Here is a tiny trained network, its code and every weight. The questions are about switching its units off for an input and a target symbol, where a switched-off unit gives its printed mean instead of its output.

import numpy as np


def w(rows, s, z=0):
    codes = np.array(rows[::2]) - 128.0
    scale = np.full(codes.shape[1], s)
    scale[-1] = z or s
    return codes * scale


def norm(h):
    return h / np.sqrt((h * h).mean(-1, keepdims=True) + 1e-5)


def f(y):
    return np.maximum(y, 0)


def softmax(a):
    e = np.exp(a - a.max(-1, keepdims=True))
    return e / e.sum(-1, keepdims=True)


def log_softmax(a):
    a = a - a.max(-1, keepdims=True)
    return a - np.log(np.exp(a).sum(-1, keepdims=True))


def net(x, mask):
    ids = ['αδεζηθλμξπστφψω'.index(c) for c in x.split()]
    T = len(ids)
    res = E[ids] + P[:T]
    r = norm(res)
    for j in range(3):
        rows = slice(2 * j, 2 * j + 2)
        q, k, v = (r @ M[0][rows].T for M in (Q, K, V))
        z = softmax(np.where(np.tri(T) > 0, q @ k.T / 2**0.5, -1e9)) @ v
        o = O[0][rows]
        res = res + np.where(mask[j], z, o[:, -1]) @ o[:, :-1]
    y = f(norm(res) @ A[0][:, :-1].T + A[0][:, -1])
    res = res + np.where(mask[3:11], y, B[0][:, -1]) @ B[0][:, :-1]
    return log_softmax(norm(res)[-1] @ U[:, :-1].T + U[:, -1])


Q, K, V, O, A, B = {}, {}, {}, {}, {}, {}
E = w([
[119,125,4,98,113,112,142,114,147,122],'α',
[133,135,30,117,131,100,140,115,145,130],'δ',
[126,119,31,137,122,108,131,139,143,115],'ε',
[147,146,198,173,137,240,124,50,112,129],'ζ',
[145,111,36,128,150,147,98,152,163,153],'η',
[167,125,68,60,139,151,119,142,165,137],'θ',
[199,148,93,99,132,82,158,102,171,158],'λ',
[144,193,62,110,180,136,156,169,126,159],'μ',
[156,138,88,196,197,61,105,149,132,121],'ξ',
[161,125,124,71,220,89,81,118,110,67],'π',
[183,145,110,152,46,67,107,138,87,184],'σ',
[168,156,130,115,125,104,30,161,91,149],'τ',
[168,22,121,115,81,96,108,110,72,98],'φ',
[141,133,138,132,132,65,228,128,50,80],'ψ',
[170,140,204,116,80,107,121,221,115,89],'ω',
],0.0021)
P = w([
[87,98,50,81,115,1,131,137,163,147],'0',
[181,182,61,150,93,145,117,105,155,80],'1',
[191,176,69,147,97,175,118,96,131,66],'2',
[176,91,133,105,168,101,128,166,64,172],'3',
[172,112,113,110,162,127,131,153,49,168],'4',
[177,154,109,144,132,196,104,117,18,108],'5',
],0.0016)
Q[0] = w([
[179,84,44,62,162,5,126,212,90,157],'H0',
[26,61,205,105,143,116,149,172,168,195],'H0',
[41,68,170,105,136,86,166,167,178,197],'H1',
[197,124,35,83,167,17,97,211,105,115],'H1',
[62,160,187,189,111,217,127,2,205,121],'H2',
[40,75,206,122,146,108,150,112,201,195],'H2',
],0.0059)
K[0] = w([
[205,166,211,169,147,188,125,96,50,63],'H0',
[114,149,2,139,76,184,122,71,233,103],'H0',
[162,152,83,157,144,158,126,74,225,85],'H1',
[185,142,168,140,106,175,104,111,10,122],'H1',
[92,133,64,76,116,20,101,170,149,132],'H2',
[150,168,16,117,92,105,106,137,145,66],'H2',
],0.006)
V[0] = w([
[99,107,112,254,160,96,87,152,94,95],'H0',
[124,59,109,107,94,175,8,142,152,148],'H0',
[156,66,204,131,65,87,105,85,124,70],'H1',
[125,120,146,52,248,134,112,111,121,37],'H1',
[148,189,153,133,170,126,51,19,157,210],'H2',
[146,194,170,129,133,139,84,254,137,117],'H2',
],0.0042)
O[0] = w([
[57,191,116,203,116,154,131,178,130,186,250],'H0',
[135,84,107,124,104,125,2,156,179,138,26],'H0',
[199,141,150,135,110,51,104,160,85,177,120],'H1',
[188,160,71,209,139,139,117,94,185,97,255],'H1',
[102,126,176,157,203,135,103,37,156,221,70],'H2',
[113,166,94,51,93,11,127,133,236,98,81],'H2',
],0.005,0.00065)
A[0] = w([
[124,160,145,97,152,64,95,66,130,208,132],'N0',
[185,37,133,83,137,134,71,89,101,69,126],'N1',
[77,86,154,109,92,140,164,182,77,105,104],'N2',
[27,141,128,158,130,176,139,153,170,131,41],'N3',
[43,134,204,72,105,97,137,121,83,171,72],'N4',
[133,128,107,52,69,126,158,174,154,18,251],'N5',
[67,176,178,107,104,63,33,93,255,171,29],'N6',
[125,122,158,177,179,221,116,46,82,178,215],'N7',
],0.0039,0.0021)
B[0] = w([
[98,148,108,111,197,82,91,150,133,47,183],'N0',
[120,212,80,101,57,170,170,146,111,212,188],'N1',
[156,158,112,161,178,132,90,112,149,47,170],'N2',
[111,124,193,123,75,83,142,177,133,199,159],'N3',
[136,201,90,88,219,185,100,137,158,125,160],'N4',
[147,105,239,144,150,114,101,100,151,146,249],'N5',
[76,137,145,171,16,143,134,3,8,101,162],'N6',
[115,89,106,107,136,15,124,158,162,126,255],'N7',
],0.0042,0.0037)
U = w([
[102,63,66,100,118,183,115,139,90,81,113],'α',
[74,40,52,129,125,108,156,156,93,64,10],'δ',
[80,47,180,188,152,147,66,196,142,22,121],'ε',
[143,73,244,220,195,212,103,59,73,236,209],'ζ',
[79,57,144,114,78,173,68,177,205,166,202],'η',
[177,126,125,56,85,216,111,87,184,191,249],'θ',
[163,103,58,19,115,71,230,69,101,196,25],'λ',
[72,92,208,70,168,178,189,58,229,86,210],'μ',
[33,200,136,191,94,76,191,202,177,221,140],'ξ',
[200,181,35,217,170,118,110,91,237,90,109],'π',
[84,254,124,25,220,168,73,187,110,94,73],'σ',
[38,185,119,137,57,106,62,6,62,85,135],'τ',
[216,161,87,154,75,132,44,226,28,200,110],'φ',
[183,194,191,174,157,138,234,124,34,62,145],'ψ',
[191,146,228,78,53,9,109,174,189,77,83],'ω',
],0.0048,0.0012)

Each question gives the input, a string of symbols that net reads in full, and the target symbol t.
The units are the heads (2 rows each of Q, K, V and O) and the neurons (one row each of A and B). Each row of codes is followed by its name. A weight is (code - 128) times the scale printed after its matrix; where a second scale follows, it is the last column's (O, A, B and U).
mask holds one flag per unit, heads first, then neurons. A switched-off unit (its flag False) gives its mean, the last column of its rows in O or B, instead of its output. The means were averaged over made-up inputs and are rounded, as every weight is.
A unit's drop is (log p(t) with every unit on - log p(t) with that unit switched off) / (log p(t) with every unit on - log p(t) with every unit switched off).
The circuit of an input: a set's keep is (log p(t) with only the set's units on - log p(t) with every unit switched off) / (log p(t) with every unit on - log p(t) with every unit switched off). Starting from all 11 units, units are removed one at a time, each time the one whose removal leaves the highest keep (on an exact tie, the one counted first), for as long as the keep stays at least 0.8.
units of the circuit, in order: the units of the circuit, biggest drop first
most important unit: the unit with the biggest drop
k most important neurons: the k neurons with the biggest drops, biggest first
drop of u: that unit's drop, to one decimal
input π τ ξ δ, target τ: most important unit -> H2
input σ φ δ α, target φ: units of the circuit, in order -> (H2, H1)
input π μ ε ω ξ μ, target ω: units of the circuit, in order -> (H2, N5)
input ξ ζ μ, target ξ: 2 most important neurons -> (N7, N3)
input ψ α α θ φ α, target φ: units of the circuit, in order -> (H1, H2)
input τ τ σ φ μ, target φ: 2 most important neurons -> (N7, N0)
input σ η ξ, target σ: units of the circuit, in order -> (H1, N4)
input ξ μ θ θ δ δ, target θ: 2 most important neurons -> (N1, N5)
input ω λ ω π θ, target ω: units of the circuit, in order -> (H2, N5)
input μ π π σ, target σ: units of the circuit, in order -> (H1, N4, N0, H2)
input ξ θ ε α, target θ: 3 most important neurons -> (N1, N5, N7)
input λ τ λ, target τ: units of the circuit, in order -> (H0, N6, H2)
input μ λ δ μ, target μ: units of the circuit, in order -> (H1, H0)
input ζ η φ τ, target ζ: units of the circuit, in order -> (H2)
input η δ δ τ π α, target τ: units of the circuit, in order -> (H2, N6)
input ε λ π μ θ α, target μ: drop of N4 -> 0.0
input π π ε η, target π: drop of H1 -> 1.0
input φ ξ σ π, target σ: drop of H1 -> 0.2
input ξ θ θ ε θ, target θ: drop of N5 -> 0.1
input σ η ε ξ π λ, target π: units of the circuit, in order -> (H1)
